[ -9   2   9 -12  -9 -20  -8   8   7  -6  -6 -13  -1   9  -9 -13  27  -4
   9  15   1   8   3   4  25   0   3  29 -28   9  -5  -4  23 -13  -8   3
  -6   2  23   4  -3  -2  -4   7  -8  -5  -2 -22 -11  36 -15   3   3] -> [15]
[ -2  10   2   7   4  29   1 -10 -13   2  -5   4  -7  -5  -7 -12 -11   9
   8 -12 -11  10  -5  16   0   4 -11  -8 -10 -11  16  10  -1   4  10   2
   7   2   1   5  -8  -2   3  -5  18 -11   4   1   0 -11 -24   1  -1] -> [4]
[  9  35  -8  17  -1  29   9 -18  -1   2   4  -2   2 -18 -20   3 -31   0
   9   2   4   3  -6  19   4   5  -1 -38 -14 -15  18   1   5  12   6   0
  14   4 -11   6  -7  -3   5   2  26  -4   1   5  17 -25 -17   8   0] -> [4]
[ 19  19   6  31   0  19  -1  -4 -11  -5  -4  -2   9  15  -5  -8   2 -12
  20   1 -12  16 -15  25  -5  -4   9 -26 -21 -17   9  14  10  13  11  15
  18   1   5   2  -7 -11  -6   7  18  10  19  -2   1  -2   7  -3  -3] -> [4]
[-24   5   8 -13  -6 -20 -10   4   6  -2  -4  -2 -13  19  -1 -13  32 -17
   2  18  15   8   3 -15  12 -10 -15  24 -13   9 -12   6   9 -13  16  11
 -23   2  19   5  -7  18   2   6   5  11  -6   1  -2  35 -35  -1   8] -> [2]
[  6  15   2  13  -8  25   6  -9  -5   7   0  -6  -2  -8  -6 -15  -4  -7
  18  -1  -1   5  -7  20   2  14 -13  -6 -33 -15   3  17  10  10   8  13
   4   1  -1   4 -21  -2   7   0  20   0   7   1   8  -8 -17  -6  -2] -> [4]
[-24   0   7 -11  -3 -21  -9   7  10  -2  -2  -3  -4  38   8 -11  19 -15
  15  19   7   5   5  -9  -5  -6 -16  11   9  -3   0  14   7 -11  16  11
  -5  -5   3   0  -3  22   0  -5   7  21   3  -3  -2  27 -13  -4   4] -> [2]
[-15   5  15  -1  -6 -22  -9   8  -2   0   0 -10  -4  29   0  -3  28  -4
   7  18  14   4   6 -10   4  -5 -15  19 -18  -2  -6   9   4 -12  10  11
 -12   9  17   3   4   9  -1   2   6  14   7   3   3  26 -14  -4   0] -> [2]
[ -6  32 -12  20   2  28   2 -21 -18   9 -10   6 -13   3   4 -17 -23  -4
  13   5  -2  21  -4  21  -2   7 -18 -31 -20 -24  25  16   3   6  14  12
  13   4  -9   8  -7  -3  -1 -12  32   5  15  10  10  -3 -24   1  -6] -> [4]
[ -9  12 -26 -30  -3  25   2 -23  12  -9 -20 -15  12 -20 -10   5 -16   8
  -1   3  -3 -14   2  12   2  36  -8   2 -15 -21  12  12  19   3 -21  -3
  17  -6 -21   7  -6   5  -2 -19  -6 -20  -4   0   4  21 -11  12  -3] -> [14]
[  2  25 -20  16 -11   8  14 -19  -8  14  -9  -2   7 -14  -9  -2  -9   5
  -3   5  -7   2   1  25  -2  34  -8 -16 -18 -12  16  11  -6  11  -1  -7
   0  15 -14  -7  -3 -13  -3 -19   5 -20  16   5  13 -19 -30  -8   5] -> [14]
[-13   0  16  -6  -2 -12 -10   5  12   1   9  -1  -8  13  -3  -6  15 -16
  11  20   5   6   5   3  -3 -10  -4   9 -13   0   1  14   3  -6   1  12
  17   6  12   3   2  12   3  -1   5  13  -1  -5  11  21 -24   6   1] -> [2]
[ 15  17   4  20  -8  21  -2  -6 -12   3   0  -4   2  -5 -13  -9   0  -4
  18  11  -1   5 -11  17   8  -2   3 -15 -33 -13   0  10   8   9   6  12
  -1   7   5   5  -2  -5  -1  13  18   6   9   2   7  -1 -11   6   0] -> [4]
[-21   8  12 -14  -5 -17 -11   0  11 -10  -4 -11  -8  22   4 -12  22 -21
  12  15   8   6   3  -7   8  -6 -15  22 -12   1  -5  13  13 -17   2  11
 -19  10  15   5  -7  16  11  -1   5  18   5  -5   8  36 -25  -9   4] -> [2]
[-19  18  13  -5   0 -26 -16   5  19 -12  -6  -6 -10  26  -1 -19  24 -10
   5  19  10  10  -4   0   7 -12  -9  10 -10  -3  -2  10  15 -14   4  12
 -15   3  20   3   4   9  -1   1   6  12  11  -4   4  28 -24  -4   0] -> [2]
